Below is a small trained network, with its code and all its weights. Each question gives an input and a class and asks what happens when units are switched off, that is, made to give their printed mean instead of their output.

import numpy as np


def w(rows, s, z=0):
    codes = np.array(rows[::2]) - 128.0
    scale = np.full(codes.shape[1], s)
    scale[-1] = z or s
    return codes * scale


def norm(h):
    return h / np.sqrt((h * h).mean(-1, keepdims=True) + 1e-5)


def f(y):
    return y / 2 * (1 + np.tanh(0.7978845608 * (y + 0.044715 * y**3)))


def log_softmax(a):
    a = a - a.max(-1, keepdims=True)
    return a - np.log(np.exp(a).sum(-1, keepdims=True))


def net(x, mask):
    res = np.array(x, float).reshape(1, 7) / 4 @ E
    u = 0
    for l in range(3):
        y = f(norm(res) @ A[l][:, :-1].T + A[l][:, -1])
        res = res + np.where(mask[u : u + 4], y, B[l][:, -1]) @ B[l][:, :-1]
        u += 4
    return log_softmax(norm(res)[-1] @ U[:, :-1].T + U[:, -1])


A, B = {}, {}
E = w([
[219,139,170,245,140,162,97,55,132,1,131,143],'x0',
[122,119,119,133,132,73,156,130,129,100,133,165],'x1',
[212,63,42,67,91,94,73,75,48,92,80,70],'x2',
[163,121,142,87,167,132,126,114,168,116,142,160],'x3',
[141,80,145,154,155,139,169,100,113,158,155,120],'x4',
[43,157,15,134,165,142,174,99,245,146,184,103],'x5',
[149,144,90,119,153,162,165,137,87,117,144,139],'x6',
],0.0075)
A[0] = w([
[135,139,187,77,130,99,100,97,37,99,142,109,84],'0.n1',
[104,184,160,253,212,159,91,129,130,73,127,183,25],'0.n2',
[84,113,195,197,163,201,139,151,155,45,105,145,1],'0.n3',
[100,149,59,148,177,118,115,23,170,69,143,33,120],'0.n4',
],0.0063,0.0044)
B[0] = w([
[106,191,91,135,212,108,207,173,228,117,94,185,194],'0.n1',
[86,105,183,65,122,109,28,169,62,195,84,133,253],'0.n2',
[171,76,97,78,155,136,155,68,117,221,61,180,198],'0.n3',
[124,6,189,74,124,186,161,234,48,15,219,144,243],'0.n4',
],0.011,0.0039)
A[1] = w([
[222,124,155,146,136,107,79,111,62,108,85,137,66],'1.n1',
[93,113,255,106,139,120,107,218,80,140,127,160,134],'1.n2',
[168,128,96,98,147,81,102,106,102,223,33,157,77],'1.n3',
[164,106,150,160,67,147,108,155,106,60,159,148,6],'1.n4',
],0.0076,0.0018)
B[1] = w([
[42,213,151,113,134,113,108,102,184,81,158,11,180],'1.n1',
[147,73,52,102,151,141,135,148,88,162,148,127,251],'1.n2',
[182,162,177,180,167,123,217,232,33,115,188,105,196],'1.n3',
[88,184,157,192,136,116,187,174,188,137,107,25,153],'1.n4',
],0.012,0.011)
A[2] = w([
[107,92,106,71,85,109,125,180,69,128,89,79,143],'2.n1',
[147,177,159,147,108,118,147,2,140,75,49,69,3],'2.n2',
[25,83,48,97,145,150,123,171,116,211,190,115,197],'2.n3',
[161,36,8,47,136,142,162,145,114,141,96,140,116],'2.n4',
],0.0076,0.0027)
B[2] = w([
[190,132,138,138,119,181,109,119,101,70,187,206,190],'2.n1',
[83,71,42,105,90,93,213,113,188,196,72,78,139],'2.n2',
[96,135,115,179,97,101,109,35,172,159,120,144,248],'2.n3',
[144,114,124,141,93,103,63,103,148,207,3,157,201],'2.n4',
],0.012,0.014)
U = w([
[116,97,88,95,102,142,105,84,117,178,86,234,2],'0',
[189,166,180,102,171,154,179,202,48,89,156,113,178],'1',
[26,254,81,142,130,81,185,64,235,148,118,72,213],'2',
],0.009,0.00057)

Each question gives the input, the list of numbers given to net, and the class t.
The units are the neurons (one row each of A and B). Each row of codes is followed by its name. A weight is (code - 128) times the scale printed after its matrix; where a second scale follows, it is the last column's (A, B and U).
mask holds one flag per neuron, layer by layer. A switched-off neuron (its flag False) gives its mean, the last column of its row in B, instead of its output. The means were averaged over made-up inputs and are rounded, as every weight is.
A unit's drop is (log p(t) with every unit on - log p(t) with that unit switched off) / (log p(t) with every unit on - log p(t) with every unit switched off).
The circuit of an input: a set's keep is (log p(t) with only the set's units on - log p(t) with every unit switched off) / (log p(t) with every unit on - log p(t) with every unit switched off). Starting from all 12 units, units are removed one at a time, each time the one whose removal leaves the highest keep (on an exact tie, the one counted first), for as long as the keep stays at least 0.8.
units of the circuit, in order: the units of the circuit, biggest drop first
k most important neurons: the k neurons with the biggest drops, biggest first
top k neurons in layer l: the k neurons of layer l with the biggest drops, biggest first
drop when u is switched off: that unit's drop, to one decimal
input [1,8,0,-4,3,-2,3], class 1: 2 most important neurons : [0.n4; 2.n3]
input [5,-5,1,-4,2,-3,-3], class 2: units of the circuit, in order : [1.n1]
input [-5,6,1,7,7,-2,-7], class 1: units of the circuit, in order : [0.n4; 1.n3]
input [-7,-6,2,-2,-4,7,-5], class 0: 2 most important neurons : [1.n1; 1.n4]
input [8,8,0,-3,-1,8,-2], class 0: top 3 neurons in layer 1 : [1.n3; 1.n2; 1.n1]
input [0,-3,5,1,-3,-7,0], class 1: 3 most important neurons : [1.n3; 2.n3; 0.n1]
input [1,3,-7,1,7,5,1], class 0: top 2 neurons in layer 1 : [1.n1; 1.n4]
input [1,-4,8,5,2,-7,-8], class 2: top 2 neurons in layer 1 : [1.n1; 1.n2]
input [4,0,1,0,-5,-1,8], class 2: top 2 neurons in layer 1 : [1.n1; 1.n3]
input [3,8,3,1,5,1,-2], class 1: 3 most important neurons : [0.n4; 2.n3; 1.n4]
input [-6,-1,8,0,-8,-1,3], class 1: 2 most important neurons : [1.n3; 0.n4]
input [3,-6,0,-5,2,4,-8], class 0: top 2 neurons in layer 1 : [1.n3; 1.n2]
input [-5,-8,8,-7,4,0,3], class 1: 4 most important neurons : [1.n3; 0.n4; 1.n2; 2.n3]
input [-5,-1,3,0,-6,-2,-1], class 1: units of the circuit, in order : [1.n3]
input [5,-7,-1,2,-6,-1,4], class 1: top 2 neurons in layer 0 : [0.n2; 0.n3]
input [8,8,1,-2,8,-6,-3], class 2: 2 most important neurons : [1.n1; 2.n2]
input [-5,-4,2,-4,-4,-4,-3], class 1: 2 most important neurons : [1.n3; 0.n4]
input [1,6,1,1,8,8,2], class 1: 2 most important neurons : [0.n4; 0.n2]
input [1,-4,5,8,0,-4,-3], class 2: top 2 neurons in layer 1 : [1.n1; 1.n2]
input [6,-7,8,6,4,4,2], class 1: units of the circuit, in order : [0.n4]
input [2,7,4,6,-4,-6,2], class 2: top 2 neurons in layer 0 : [0.n2; 0.n3]
input [2,-2,-4,-7,-8,1,-4], class 0: drop when 1.n2 is switched off : 0.6
input [3,0,-2,4,-4,-2,8], class 1: drop when 0.n4 is switched off : 0.4
input [3,7,8,-3,-5,-6,-4], class 2: drop when 1.n1 is switched off : 0.1
input [-4,6,6,-6,-6,7,-6], class 0: drop when 2.n1 is switched off : 0.1
